Below is a small trained network, with its code and all its weights. Each question gives an input and a class and asks what happens when units are switched off, that is, made to give their printed mean instead of their output.

import numpy as np


def w(rows, s, z=0):
    codes = np.array(rows[::2]) - 128.0
    scale = np.full(codes.shape[1], s)
    scale[-1] = z or s
    return codes * scale


def f(y):
    return np.maximum(y, 0)


def log_softmax(a):
    a = a - a.max(-1, keepdims=True)
    return a - np.log(np.exp(a).sum(-1, keepdims=True))


def net(x, mask):
    res = np.array(x, float).reshape(1, 8) / 4 @ E
    y = f(res @ A[0][:, :-1].T + A[0][:, -1])
    res = res + np.where(mask, y, B[0][:, -1]) @ B[0][:, :-1]
    return log_softmax(res[-1] @ U[:, :-1].T + U[:, -1])


A, B = {}, {}
E = w([
[126,128,125,125,125],'x0',
[118,136,124,129,132],'x1',
[154,147,144,6,175],'x2',
[137,122,133,129,128],'x3',
[211,213,103,144,94],'x4',
[134,126,133,131,132],'x5',
[130,125,127,125,124],'x6',
[99,164,214,122,72],'x7',
],0.016)
A[0] = w([
[173,183,126,185,103,146],'neuron 0',
[96,35,119,58,221,202],'neuron 1',
[57,86,119,213,119,219],'neuron 2',
[119,147,176,181,97,113],'neuron 3',
[143,145,98,156,112,125],'neuron 4',
[165,178,126,43,141,68],'neuron 5',
[200,198,136,153,60,192],'neuron 6',
[97,132,146,105,195,158],'neuron 7',
[95,126,202,104,78,125],'neuron 8',
[97,165,244,114,58,141],'neuron 9',
[127,125,56,166,137,217],'neuron 10',
[166,186,107,218,95,159],'neuron 11',
[183,98,43,154,129,255],'neuron 12',
[108,149,140,186,87,123],'neuron 13',
[121,151,58,131,235,206],'neuron 14',
[109,67,119,207,73,203],'neuron 15',
[149,119,105,103,160,151],'neuron 16',
[31,8,140,157,119,227],'neuron 17',
[82,47,151,208,130,204],'neuron 18',
[148,137,40,125,122,186],'neuron 19',
[77,127,195,46,176,193],'neuron 20',
[93,163,249,106,35,143],'neuron 21',
[213,214,117,61,132,49],'neuron 22',
],0.014,0.0067)
B[0] = w([
[55,117,37,114,96,198],'neuron 0',
[179,79,98,1,123,254],'neuron 1',
[140,181,98,158,154,226],'neuron 2',
[20,172,110,84,101,177],'neuron 3',
[94,83,33,196,88,159],'neuron 4',
[136,176,194,181,214,205],'neuron 5',
[37,173,57,139,114,228],'neuron 6',
[142,103,160,80,131,176],'neuron 7',
[46,107,199,177,131,180],'neuron 8',
[5,150,198,122,141,215],'neuron 9',
[184,129,79,182,87,191],'neuron 10',
[73,106,44,153,62,216],'neuron 11',
[224,94,49,172,99,213],'neuron 12',
[78,165,78,142,82,183],'neuron 13',
[183,129,90,116,110,213],'neuron 14',
[108,168,101,160,121,219],'neuron 15',
[181,174,47,75,145,171],'neuron 16',
[193,209,172,140,219,244],'neuron 17',
[156,243,114,175,168,222],'neuron 18',
[182,99,103,179,139,186],'neuron 19',
[118,48,188,89,186,219],'neuron 20',
[9,145,196,110,135,225],'neuron 21',
[155,246,135,199,212,222],'neuron 22',
],0.0093,0.021)
U = w([
[185,197,116,129,150,216],'0',
[70,193,156,135,178,130],'1',
[109,63,77,166,89,47],'2',
[61,182,110,32,9,33],'3',
[153,77,116,43,145,253],'4',
[77,64,204,73,154,2],'5',
],0.014,0.0025)

Each question gives the input, the list of numbers given to net, and the class t.
The units are the neurons (one row each of A and B). Each row of codes is followed by its name. A weight is (code - 128) times the scale printed after its matrix; where a second scale follows, it is the last column's (A, B and U).
mask holds one flag per neuron, in row order. A switched-off neuron (its flag False) gives its mean, the last column of its row in B, instead of its output. The means were averaged over made-up inputs and are rounded, as every weight is.
A unit's drop is (log p(t) with every unit on - log p(t) with that unit switched off) / (log p(t) with every unit on - log p(t) with every unit switched off).
The circuit of an input: a set's keep is (log p(t) with only the set's units on - log p(t) with every unit switched off) / (log p(t) with every unit on - log p(t) with every unit switched off). Starting from the 12 units with the biggest drops (on a tie, the unit counted first), units are removed one at a time, each time the one whose removal leaves the highest keep (on an exact tie, the one counted first), for as long as the keep stays at least 0.8.
circuit, biggest first: the units of the circuit, biggest drop first
most important unit: the unit with the biggest drop
top k neurons: the k neurons with the biggest drops, biggest first
drop when u is switched off: that unit's drop, to one decimal
input [3,6,0,-3,4,-5,1,3], class 3: circuit, biggest first : [neuron 17]
input [2,-2,6,8,0,5,7,8], class 5: circuit, biggest first : [neuron 20; neuron 18]
input [-5,-6,0,2,1,-6,-3,1], class 3: circuit, biggest first : [neuron 17; neuron 22]
input [-3,-6,0,4,-6,7,-4,-2], class 0: top 2 neurons : [neuron 17; neuron 18]
input [4,-7,0,-3,3,-6,-3,-1], class 2: top 2 neurons : [neuron 17; neuron 18]
input [0,4,1,-2,-7,-8,5,-7], class 4: top 2 neurons : [neuron 1; neuron 22]
input [4,-4,-8,-2,-1,3,6,-8], class 0: top 2 neurons : [neuron 18; neuron 17]
input [-4,2,-8,-2,6,8,5,1], class 3: top 2 neurons : [neuron 3; neuron 6]
input [4,-2,0,4,2,0,-7,-8], class 2: drop when neuron 17 is switched off : 0.4
input [-3,-3,3,-7,-7,7,-8,1], class 5: drop when neuron 20 is switched off : 0.1
input [-4,0,0,-5,-7,-5,-7,-8], class 0: drop when neuron 18 is switched off : 0.2
input [8,-8,0,5,3,-4,-5,-1], class 2: top 2 neurons : [neuron 17; neuron 18]
input [-2,6,0,-1,-8,-7,4,-3], class 0: top 2 neurons : [neuron 17; neuron 18]
input [2,-8,2,2,-5,8,0,-6], class 4: most important unit : neuron 1
